Below are the code and all the weights of a small trained network. Each question names an input and a class and asks about switching units off, where a switched-off unit gives its printed mean instead of its output.

import numpy as np


def w(rows, s, z=0):
    codes = np.array(rows[::2]) - 128.0
    scale = np.full(codes.shape[1], s)
    scale[-1] = z or s
    return codes * scale


def norm(h):
    return h / np.sqrt((h * h).mean(-1, keepdims=True) + 1e-5)


def f(y):
    return np.maximum(y, 0)


def log_softmax(a):
    a = a - a.max(-1, keepdims=True)
    return a - np.log(np.exp(a).sum(-1, keepdims=True))


def net(x, mask):
    res = np.array(x, float).reshape(1, 7) / 4 @ E
    u = 0
    for l in range(2):
        y = f(norm(res) @ A[l][:, :-1].T + A[l][:, -1])
        res = res + np.where(mask[u : u + 12], y, B[l][:, -1]) @ B[l][:, :-1]
        u += 12
    return log_softmax(norm(res)[-1] @ U[:, :-1].T + U[:, -1])


A, B = {}, {}
E = w([
[122,90,134,197,152,163,195,146,118,188,221],'x0',
[79,131,202,129,112,201,88,171,97,115,123],'x1',
[195,65,224,87,163,80,147,118,94,116,149],'x2',
[46,48,117,162,197,134,132,81,129,90,83],'x3',
[121,160,135,154,107,124,170,95,81,91,120],'x4',
[98,111,150,119,59,103,119,62,94,251,87],'x5',
[179,168,117,103,208,217,156,130,106,171,33],'x6',
],0.0017)
A[0] = w([
[187,130,40,112,165,76,122,72,171,156,145,98],'0.n0',
[105,134,155,205,160,108,83,141,168,137,75,2],'0.n1',
[181,88,120,194,121,219,179,108,136,182,168,84],'0.n2',
[77,176,17,211,110,161,60,180,212,191,100,66],'0.n3',
[181,219,131,169,81,127,137,197,114,143,137,95],'0.n4',
[112,205,153,156,110,126,201,66,42,74,119,78],'0.n5',
[129,130,126,180,142,125,196,102,126,145,157,49],'0.n6',
[190,117,41,127,158,65,149,72,135,141,143,68],'0.n7',
[72,159,217,139,128,204,52,175,68,119,133,67],'0.n8',
[112,88,133,47,185,142,71,164,254,205,146,77],'0.n9',
[88,132,188,160,100,146,48,131,104,101,172,137],'0.n10',
[171,194,146,114,85,115,154,179,124,149,143,72],'0.n11',
],0.003,0.0072)
B[0] = w([
[92,121,173,122,87,162,172,182,142,115,100,195],'0.n0',
[132,171,99,45,72,11,148,152,118,141,236,128],'0.n1',
[62,158,115,116,166,70,103,193,98,146,155,171],'0.n2',
[103,175,143,136,87,167,199,52,19,43,139,212],'0.n3',
[126,81,85,84,138,167,110,110,149,130,158,201],'0.n4',
[229,57,62,215,83,153,67,221,56,118,85,149],'0.n5',
[134,101,118,141,145,139,156,179,104,150,144,130],'0.n6',
[125,88,182,120,53,151,241,190,191,145,61,155],'0.n7',
[118,69,172,94,92,178,255,205,190,148,36,166],'0.n8',
[225,96,64,238,74,131,109,202,19,109,66,156],'0.n9',
[124,98,94,108,101,94,164,147,170,134,136,254],'0.n10',
[189,127,71,57,118,196,84,108,166,175,192,147],'0.n11',
],0.0049,0.0016)
A[1] = w([
[146,160,131,144,193,197,122,172,172,41,177,65],'1.n0',
[172,158,73,167,127,61,205,100,170,139,118,101],'1.n1',
[160,60,179,109,131,134,84,193,107,140,139,92],'1.n2',
[198,72,226,78,185,80,136,106,108,134,140,1],'1.n3',
[174,214,148,115,243,212,146,108,98,189,54,71],'1.n4',
[174,92,84,205,69,118,95,152,80,97,132,128],'1.n5',
[79,82,142,169,180,124,114,85,156,118,92,4],'1.n6',
[160,155,142,50,101,110,52,87,140,53,31,75],'1.n7',
[63,64,151,188,174,126,145,114,75,70,86,79],'1.n8',
[90,115,153,127,80,144,89,80,78,255,100,83],'1.n9',
[104,121,144,161,193,110,158,140,91,159,213,74],'1.n10',
[197,194,193,88,81,157,124,123,119,143,193,70],'1.n11',
],0.0043,0.0036)
B[1] = w([
[182,158,202,164,133,66,131,37,160,159,63,226],'1.n0',
[82,69,206,86,108,193,109,180,133,127,87,210],'1.n1',
[89,154,76,146,121,140,157,97,96,118,73,202],'1.n2',
[63,244,59,210,20,230,155,57,83,42,128,184],'1.n3',
[71,29,126,112,35,29,73,117,131,85,209,248],'1.n4',
[164,70,134,145,154,100,70,121,46,148,85,222],'1.n5',
[231,195,47,1,150,233,81,112,190,225,164,146],'1.n6',
[87,150,140,179,209,149,171,188,90,218,198,252],'1.n7',
[222,162,87,51,94,176,117,137,162,187,156,232],'1.n8',
[213,175,166,171,210,102,145,130,191,29,114,240],'1.n9',
[77,187,125,102,158,117,84,172,97,154,92,188],'1.n10',
[119,85,56,89,193,199,96,81,169,153,97,201],'1.n11',
],0.005,0.0024)
U = w([
[50,242,69,168,41,237,177,7,46,39,137,140],'0',
[215,108,35,2,155,223,65,81,228,203,166,96],'1',
[84,56,227,82,62,182,253,234,206,107,29,119],'2',
[62,28,150,109,70,14,32,96,138,90,209,153],'3',
[239,224,238,226,223,43,134,53,233,80,82,42],'4',
[23,214,134,159,251,106,125,242,54,238,187,2],'5',
[240,61,66,216,110,139,64,186,15,130,39,13],'6',
],0.0095,0.0033)

Each question gives the input, the list of numbers given to net, and the class t.
The units are the neurons (one row each of A and B). Each row of codes is followed by its name. A weight is (code - 128) times the scale printed after its matrix; where a second scale follows, it is the last column's (A, B and U).
mask holds one flag per neuron, layer by layer. A switched-off neuron (its flag False) gives its mean, the last column of its row in B, instead of its output. The means were averaged over made-up inputs and are rounded, as every weight is.
A unit's drop is (log p(t) with every unit on - log p(t) with that unit switched off) / (log p(t) with every unit on - log p(t) with every unit switched off).
The circuit of an input: a set's keep is (log p(t) with only the set's units on - log p(t) with every unit switched off) / (log p(t) with every unit on - log p(t) with every unit switched off). Starting from the 12 units with the biggest drops (on a tie, the unit counted first), units are removed one at a time, each time the one whose removal leaves the highest keep (on an exact tie, the one counted first), for as long as the keep stays at least 0.8.
circuit, biggest first: the units of the circuit, biggest drop first
most important unit: the unit with the biggest drop
top k neurons: the k neurons with the biggest drops, biggest first
k most important neurons of layer l: the k neurons of layer l with the biggest drops, biggest first
input [-8,6,0,6,-8,-3,-7], class 5: most important unit -> 1.n7
input [-7,5,-6,-5,4,1,-5], class 5: top 3 neurons -> [1.n7; 1.n3; 1.n4]
input [-1,-7,-2,6,-1,-8,-7], class 4: top 2 neurons -> [1.n0; 1.n4]
input [5,-6,2,8,-2,-8,6], class 1: top 3 neurons -> [1.n8; 1.n6; 1.n9]
input [-7,-8,-5,1,-7,2,4], class 2: circuit, biggest first -> [0.n7; 0.n0]
input [4,-8,2,-2,-4,2,-8], class 2: circuit, biggest first -> [0.n7; 1.n1]
input [-5,4,-2,-1,-4,-2,-3], class 5: 3 most important neurons of layer 1 -> [1.n7; 1.n1; 1.n4]
input [-2,-6,-5,-1,3,2,7], class 3: top 2 neurons -> [1.n4; 0.n10]
input [6,7,2,-7,1,6,-4], class 1: 3 most important neurons of layer 1 -> [1.n11; 1.n1; 1.n7]
input [3,7,6,3,3,4,-6], class 2: top 3 neurons -> [0.n10; 0.n8; 1.n4]
input [-8,-3,7,-1,-4,7,-2], class 5: 3 most important neurons of layer 1 -> [1.n7; 1.n0; 1.n4]
input [7,-8,0,-1,-6,-7,7], class 2: circuit, biggest first -> [1.n1; 0.n0]
input [-7,1,1,8,3,8,6], class 1: top 2 neurons -> [1.n6; 1.n8]
input [-8,-7,-2,-2,3,-5,-3], class 5: top 2 neurons -> [1.n7; 0.n10]
input [3,4,6,4,7,-6,-5], class 6: top 2 neurons -> [1.n9; 1.n5]
input [-2,0,4,-6,4,-5,4], class 1: most important unit -> 1.n11
input [5,-2,0,-3,0,5,5], class 3: top 2 neurons -> [1.n4; 1.n7]
input [2,-5,-3,-1,-2,6,4], class 4: top 4 neurons -> [1.n9; 0.n10; 0.n8; 0.n2]
input [-5,-7,-7,-1,0,7,6], class 0: 2 most important neurons of layer 0 -> [0.n3; 0.n10]
input [-1,2,-8,0,-6,-5,-4], class 0: circuit, biggest first -> [0.n3]
input [-2,-6,2,1,-6,8,2], class 4: top 2 neurons -> [1.n9; 0.n10]
input [-3,-3,-6,4,-8,6,7], class 6: 2 most important neurons of layer 0 -> [0.n9; 0.n3]
input [5,-6,-6,7,7,-7,-7], class 1: top 3 neurons -> [1.n8; 1.n4; 1.n9]
input [-7,-1,5,-4,6,-6,-3], class 5: 2 most important neurons of layer 1 -> [1.n7; 1.n9]
input [-1,-7,1,0,-6,1,-3], class 2: top 2 neurons -> [0.n7; 0.n0]
input [5,-2,-1,7,-8,2,1], class 6: top 2 neurons -> [0.n9; 1.n5]
input [8,-3,-3,-1,-2,-8,0], class 4: most important unit -> 1.n0
input [-3,-4,1,4,1,-1,-2], class 1: top 2 neurons -> [1.n8; 0.n10]
input [-7,2,-5,4,-3,-5,3], class 5: 2 most important neurons of layer 1 -> [1.n7; 1.n9]
input [4,-3,4,5,-4,-8,-7], class 4: 2 most important neurons of layer 1 -> [1.n0; 1.n4]
